Below are the code and all the weights of a small trained network. Each question names an input and a target symbol and asks about switching units off, where a switched-off unit gives its printed mean instead of its output.

import numpy as np


def w(rows, s, z=0):
    codes = np.array(rows[::2]) - 128.0
    scale = np.full(codes.shape[1], s)
    scale[-1] = z or s
    return codes * scale


def f(y):
    return y / 2 * (1 + np.tanh(0.7978845608 * (y + 0.044715 * y**3)))


def softmax(a):
    e = np.exp(a - a.max(-1, keepdims=True))
    return e / e.sum(-1, keepdims=True)


def log_softmax(a):
    a = a - a.max(-1, keepdims=True)
    return a - np.log(np.exp(a).sum(-1, keepdims=True))


def net(x, mask):
    ids = ['γθμτφψ'.index(c) for c in x.split()]
    T = len(ids)
    res = E[ids] + P[:T]
    q, k, v = (res @ M[0].T for M in (Q, K, V))
    z = softmax(np.where(np.tri(T) > 0, q @ k.T / 4**0.5, -1e9)) @ v
    res = res + np.where(mask[0], z, O[0][:, -1]) @ O[0][:, :-1]
    y = f(res @ A[0][:, :-1].T + A[0][:, -1])
    res = res + np.where(mask[1:9], y, B[0][:, -1]) @ B[0][:, :-1]
    return log_softmax(res[-1] @ U[:, :-1].T + U[:, -1])


Q, K, V, O, A, B = {}, {}, {}, {}, {}, {}
E = w([
[185,211,130,160,93,253],'γ',
[94,84,179,58,83,184],'θ',
[144,98,84,121,168,223],'μ',
[178,129,129,103,208,153],'τ',
[175,169,146,110,164,11],'φ',
[113,134,69,105,109,48],'ψ',
],0.017)
P = w([
[179,155,114,139,118,151],'0',
[20,126,157,78,142,150],'1',
[178,117,158,50,74,136],'2',
[119,249,78,135,117,142],'3',
[45,153,168,107,172,120],'4',
[172,112,173,77,83,141],'5',
[135,187,64,139,134,104],'6',
[67,116,167,112,170,117],'7',
],0.015)
Q[0] = w([
[152,46,74,85,63,109],'H0',
[254,78,47,188,51,121],'H0',
[87,210,109,141,144,104],'H0',
[148,178,7,224,187,122],'H0',
],0.0075)
K[0] = w([
[143,96,158,135,254,180],'H0',
[83,143,233,247,158,207],'H0',
[80,253,189,129,26,57],'H0',
[164,108,215,140,56,177],'H0',
],0.0054)
V[0] = w([
[141,173,115,48,145,247],'H0',
[115,101,1,95,57,89],'H0',
[239,144,129,146,92,157],'H0',
[146,62,210,49,101,73],'H0',
],0.0085)
O[0] = w([
[2,195,114,68,25,216,253],'H0',
[55,149,5,121,88,83,160],'H0',
[175,140,90,149,173,44,155],'H0',
[116,169,65,29,145,73,152],'H0',
],0.0092,0.0061)
A[0] = w([
[69,217,92,107,175,193,178],'N0',
[107,144,168,75,115,145,97],'N1',
[88,178,77,120,148,68,92],'N2',
[207,77,199,192,89,120,35],'N3',
[110,203,166,131,254,145,92],'N4',
[190,203,89,160,41,55,130],'N5',
[182,156,37,161,205,255,169],'N6',
[175,120,80,41,102,157,255],'N7',
],0.0094,0.0023)
B[0] = w([
[154,57,104,135,150,121,249],'N0',
[147,149,106,161,142,150,188],'N1',
[120,69,142,146,97,141,188],'N2',
[42,96,81,96,229,188,128],'N3',
[171,102,203,107,134,125,156],'N4',
[144,124,130,145,249,159,177],'N5',
[69,129,159,115,151,57,179],'N6',
[160,206,161,156,106,87,208],'N7',
],0.011,0.016)
U = w([
[125,219,64,33,141,125,162],'γ',
[118,131,197,81,113,54,208],'θ',
[63,184,115,80,189,151,2],'μ',
[187,72,103,55,168,171,54],'τ',
[64,85,111,170,75,2,220],'φ',
[183,88,59,197,100,92,124],'ψ',
],0.007,0.0029)

Each question gives the input, a string of symbols that net reads in full, and the target symbol t.
The units are the heads (4 rows each of Q, K, V and O) and the neurons (one row each of A and B). Each row of codes is followed by its name. A weight is (code - 128) times the scale printed after its matrix; where a second scale follows, it is the last column's (O, A, B and U).
mask holds one flag per unit, heads first, then neurons. A switched-off unit (its flag False) gives its mean, the last column of its rows in O or B, instead of its output. The means were averaged over made-up inputs and are rounded, as every weight is.
A unit's drop is (log p(t) with every unit on - log p(t) with that unit switched off) / (log p(t) with every unit on - log p(t) with every unit switched off).
The circuit of an input: a set's keep is (log p(t) with only the set's units on - log p(t) with every unit switched off) / (log p(t) with every unit on - log p(t) with every unit switched off). Starting from all 9 units, units are removed one at a time, each time the one whose removal leaves the highest keep (on an exact tie, the one counted first), for as long as the keep stays at least 0.8.
circuit, biggest first: the units of the circuit, biggest drop first
unit that matters most: the unit with the biggest drop
k most important neurons: the k neurons with the biggest drops, biggest first
drop when u is switched off: that unit's drop, to one decimal
input θ μ θ ψ, target ψ: circuit, biggest first -> (N2 N6)
input ψ μ ψ γ θ ψ γ τ, target φ: 3 most important neurons -> (N5 N2 N1)
input γ τ μ, target γ: circuit, biggest first -> (N2 N7)
input φ ψ τ θ γ φ ψ θ, target φ: circuit, biggest first -> (H0)
input τ ψ θ, target γ: 2 most important neurons -> (N0 N2)
input θ τ θ τ θ, target τ: 4 most important neurons -> (N7 N6 N0 N1)
input φ φ μ ψ γ, target φ: circuit, biggest first -> (H0 N6)
input γ γ φ, target γ: 2 most important neurons -> (N0 N2)
input φ τ φ θ τ ψ, target γ: circuit, biggest first -> (N0 N6 N4)
input θ φ θ γ τ, target τ: 4 most important neurons -> (N0 N4 N6 N1)
input ψ τ θ μ, target φ: 2 most important neurons -> (N6 N0)
input τ φ φ τ γ, target θ: circuit, biggest first -> (H0 N4 N6)
input γ φ θ φ μ, target θ: 4 most important neurons -> (N6 N4 N5 N1)
input τ θ μ, target γ: unit that matters most -> N2
input θ τ φ θ τ, target θ: circuit, biggest first -> (N4 N5)
input μ θ ψ γ, target μ: circuit, biggest first -> (N6 N5)
input φ μ φ θ μ, target θ: circuit, biggest first -> (H0 N4 N6)
input μ φ ψ ψ, target ψ: 3 most important neurons -> (N2 N5 N6)
input ψ ψ τ ψ θ, target φ: 2 most important neurons -> (N5 N4)
input φ θ τ, target γ: unit that matters most -> N2
input φ θ θ τ τ θ φ, target τ: 2 most important neurons -> (N5 N2)
input γ θ γ μ θ τ, target γ: drop when N4 is switched off -> 0.1
input θ φ φ ψ γ, target φ: drop when N0 is switched off -> 0.1
input ψ μ θ, target γ: drop when N4 is switched off -> 0.1
